Here is a tiny trained network, its code and every weight. The questions are about switching its units off for an input and a target symbol, where a switched-off unit gives its printed mean instead of its output.

import numpy as np


def w(rows, s, z=0):
    codes = np.array(rows[::2]) - 128.0
    scale = np.full(codes.shape[1], s)
    scale[-1] = z or s
    return codes * scale


def f(y):
    return np.maximum(y, 0)


def softmax(a):
    e = np.exp(a - a.max(-1, keepdims=True))
    return e / e.sum(-1, keepdims=True)


def log_softmax(a):
    a = a - a.max(-1, keepdims=True)
    return a - np.log(np.exp(a).sum(-1, keepdims=True))


def net(x, mask):
    ids = ['βεμξφω'.index(c) for c in x.split()]
    T = len(ids)
    res = E[ids] + P[:T]
    u = 0
    for l in range(2):
        r = res
        for j in range(2):
            rows = slice(3 * j, 3 * j + 3)
            q, k, v = (r @ M[l][rows].T for M in (Q, K, V))
            z = softmax(np.where(np.tri(T) > 0, q @ k.T / 3**0.5, -1e9)) @ v
            o = O[l][rows]
            res = res + np.where(mask[u + j], z, o[:, -1]) @ o[:, :-1]
        u += 2
        y = f(res @ A[l][:, :-1].T + A[l][:, -1])
        res = res + np.where(mask[u : u + 4], y, B[l][:, -1]) @ B[l][:, :-1]
        u += 4
    return log_softmax(res[-1] @ U[:, :-1].T + U[:, -1])


Q, K, V, O, A, B = {}, {}, {}, {}, {}, {}
E = w([
[59,176,142,149,211,21,163,169],'β',
[104,100,199,102,159,130,75,131],'ε',
[150,184,113,38,97,97,58,110],'μ',
[138,32,81,102,120,201,219,73],'ξ',
[116,109,115,106,248,146,130,163],'φ',
[199,54,160,101,134,104,83,172],'ω',
],0.015)
P = w([
[131,150,190,167,1,234,192,162],'0',
[185,87,168,123,135,105,115,156],'1',
[174,104,133,123,162,123,133,121],'2',
[166,97,132,118,160,125,138,95],'3',
[149,98,122,101,146,100,150,127],'4',
[142,100,106,85,131,112,168,128],'5',
[163,91,108,100,168,110,148,129],'6',
[164,84,112,94,153,123,157,114],'7',
[142,78,96,90,144,110,152,107],'8',
[134,73,97,64,136,82,155,136],'9',
[138,60,98,77,119,100,177,152],'10',
[152,32,99,83,125,104,115,120],'11',
[150,51,93,65,137,83,159,137],'12',
],0.0075)
Q[0] = w([
[216,86,110,100,77,191,137,115],'0.h0',
[59,141,155,116,201,169,50,106],'0.h0',
[125,194,73,247,129,214,85,28],'0.h0',
[83,64,27,59,83,152,175,58],'0.h1',
[238,121,255,110,119,53,52,217],'0.h1',
[155,105,109,160,123,161,225,85],'0.h1',
],0.0062)
K[0] = w([
[63,127,104,156,210,121,128,180],'0.h0',
[155,122,143,101,86,135,111,47],'0.h0',
[195,51,179,130,159,96,86,154],'0.h0',
[138,39,95,59,166,175,148,149],'0.h1',
[139,254,101,100,85,108,88,96],'0.h1',
[77,49,77,196,204,135,138,128],'0.h1',
],0.0069)
V[0] = w([
[96,104,184,171,134,114,201,166],'0.h0',
[170,171,202,84,153,15,152,153],'0.h0',
[194,85,106,99,123,197,60,167],'0.h0',
[152,3,145,45,152,94,174,132],'0.h1',
[71,143,190,83,215,137,51,164],'0.h1',
[154,155,170,233,153,147,122,230],'0.h1',
],0.0067)
O[0] = w([
[133,84,214,155,227,145,113,36,183],'0.h0',
[79,156,172,187,195,106,22,182,197],'0.h0',
[151,200,155,117,193,147,167,232,104],'0.h0',
[167,227,157,123,253,73,15,173,254],'0.h1',
[111,85,5,57,169,223,98,47,159],'0.h1',
[62,103,47,251,168,164,108,170,98],'0.h1',
],0.0062,0.0059)
A[0] = w([
[86,178,146,129,32,253,83,53,127],'0.n0',
[177,72,214,87,109,140,171,186,2],'0.n1',
[91,148,207,203,153,87,187,145,33],'0.n2',
[98,46,140,124,154,60,35,103,140],'0.n3',
],0.0062,0.00076)
B[0] = w([
[29,169,150,47,70,78,2,162,132],'0.n0',
[193,183,106,119,120,153,48,87,168],'0.n1',
[154,39,51,126,66,38,16,113,172],'0.n2',
[205,21,65,101,75,114,214,130,255],'0.n3',
],0.0067,0.0083)
Q[1] = w([
[167,130,86,178,146,196,135,105],'1.h0',
[89,92,136,145,136,86,87,147],'1.h0',
[247,80,135,47,155,53,113,153],'1.h0',
[113,143,212,217,1,176,162,78],'1.h1',
[96,55,153,96,120,103,153,148],'1.h1',
[72,132,156,209,104,173,184,171],'1.h1',
],0.0074)
K[1] = w([
[192,193,103,108,253,128,29,170],'1.h0',
[155,86,82,151,80,136,130,114],'1.h0',
[108,138,123,204,17,87,81,130],'1.h0',
[188,88,3,41,130,70,115,72],'1.h1',
[143,114,146,210,157,102,120,198],'1.h1',
[161,76,121,116,154,108,76,24],'1.h1',
],0.0065)
V[1] = w([
[106,253,152,149,144,108,185,160],'1.h0',
[117,167,40,118,197,140,126,171],'1.h0',
[68,103,116,130,21,100,106,161],'1.h0',
[91,117,171,193,132,111,50,120],'1.h1',
[116,117,99,215,130,171,214,108],'1.h1',
[180,97,127,143,167,67,163,201],'1.h1',
],0.0073)
O[1] = w([
[127,31,188,109,89,123,59,98,1],'1.h0',
[156,130,186,107,91,1,97,190,94],'1.h0',
[109,149,91,184,124,151,86,95,162],'1.h0',
[163,165,161,140,113,99,201,98,176],'1.h1',
[132,154,128,97,94,152,70,191,63],'1.h1',
[163,56,144,175,155,127,146,180,198],'1.h1',
],0.0089,0.009)
A[1] = w([
[146,116,95,90,175,37,131,34,164],'1.n0',
[182,153,254,187,105,113,52,117,8],'1.n1',
[93,99,123,150,180,193,158,132,70],'1.n2',
[160,106,193,152,188,114,115,177,176],'1.n3',
],0.006,0.0016)
B[1] = w([
[146,132,254,171,6,156,95,139,248],'1.n0',
[157,182,107,102,124,149,87,220,137],'1.n1',
[90,43,178,219,93,131,162,114,161],'1.n2',
[88,108,90,123,197,160,70,190,193],'1.n3',
],0.008,0.011)
U = w([
[1,56,149,208,102,45,19,114,128],'β',
[48,31,127,28,220,143,186,97,222],'ε',
[106,160,85,87,85,103,14,223,65],'μ',
[155,170,181,91,86,109,144,115,162],'ξ',
[84,66,195,231,85,71,164,244,194],'φ',
[212,161,29,236,84,158,142,202,6],'ω',
],0.0038,0.002)

Each question gives the input, a string of symbols that net reads in full, and the target symbol t.
The units are the heads (3 rows each of Q, K, V and O) and the neurons (one row each of A and B). Each row of codes is followed by its name. A weight is (code - 128) times the scale printed after its matrix; where a second scale follows, it is the last column's (O, A, B and U).
mask holds one flag per unit, layer by layer, with each layer's heads first. A switched-off unit (its flag False) gives its mean, the last column of its rows in O or B, instead of its output. The means were averaged over made-up inputs and are rounded, as every weight is.
A unit's drop is (log p(t) with every unit on - log p(t) with that unit switched off) / (log p(t) with every unit on - log p(t) with every unit switched off).
The circuit of an input: a set's keep is (log p(t) with only the set's units on - log p(t) with every unit switched off) / (log p(t) with every unit on - log p(t) with every unit switched off). Starting from all 12 units, units are removed one at a time, each time the one whose removal leaves the highest keep (on an exact tie, the one counted first), for as long as the keep stays at least 0.8.
units of the circuit, in order: the units of the circuit, biggest drop first
most important unit: the unit with the biggest drop
k most important neurons: the k neurons with the biggest drops, biggest first
k most important neurons of layer l: the k neurons of layer l with the biggest drops, biggest first
which heads matter: for each layer, one digit per head in row order, 1 if its drop is at least 0.15 and else 0, layers parted by /
input μ φ β ε β ξ μ φ β φ ε ω, target β: units of the circuit, in order : [1.h0, 0.h0, 0.n0]
input μ φ ω β, target β: 3 most important neurons of layer 0 : [0.n2, 0.n3, 0.n0]
input μ β β β β β β β φ φ ω, target β: units of the circuit, in order : [1.h0, 0.h0]
input φ β μ β φ ξ ξ ω ε μ φ, target μ: units of the circuit, in order : [1.h1, 0.h1, 0.h0, 0.n2]
input φ ξ ε μ ε, target μ: units of the circuit, in order : [1.h1, 0.h0, 0.h1]
input ε ε φ ξ μ β β μ φ, target ξ: 2 most important neurons : [0.n0, 0.n3]
input β ω β ε, target ω: which heads matter : 11 / 11
input ε β ω ε ξ φ ε β φ ω μ ξ ω, target ξ: most important unit : 1.h1
input φ β ω ω ω, target μ: which heads matter : 01 / 11
input ε β ω ω β ξ, target ξ: 2 most important neurons : [0.n2, 0.n3]
input μ β β β β ε μ ξ φ μ ξ, target β: units of the circuit, in order : [1.h0, 0.h0, 0.h1, 0.n0]
input φ ω φ ω β β β ω β φ, target μ: units of the circuit, in order : [1.h1, 0.h1, 1.h0, 0.n2]
input ε ξ β φ μ ξ ε, target ξ: which heads matter : 01 / 01
input μ φ φ μ ε ξ μ ξ ε φ β ε φ, target β: which heads matter : 01 / 11
input μ β β ω φ ξ μ, target β: units of the circuit, in order : [1.h0, 0.h0, 0.n0, 1.h1]
input φ ε ε ω ω μ β β ω, target μ: which heads matter : 11 / 11
input φ μ β β β, target μ: units of the circuit, in order : [1.h1, 0.h0, 0.n2, 0.h1]
input ξ φ ε ε ε μ ε β ε ω, target ε: units of the circuit, in order : [0.h1, 1.h0]
input ε β β β μ β φ ε μ ε ξ β, target ξ: which heads matter : 01 / 01
input β ω ξ ξ ε, target ω: which heads matter : 11 / 10
input β ω ξ β φ β β ω ξ β, target ω: units of the circuit, in order : [0.h0, 1.h0, 0.h1, 0.n3]
input φ ω μ ξ, target μ: 3 most important neurons of layer 0 : [0.n1, 0.n3, 0.n2]
input ω β β β β ω ξ, target φ: 3 most important neurons : [1.n0, 0.n2, 0.n3]
input μ μ β β μ φ μ φ ξ μ ω ω ξ, target β: most important unit : 1.h0
input ω ξ ξ μ ξ, target ξ: 3 most important neurons : [0.n1, 0.n3, 1.n2]
input μ β β β ε ω ε φ, target β: 2 most important neurons of layer 0 : [0.n3, 0.n0]
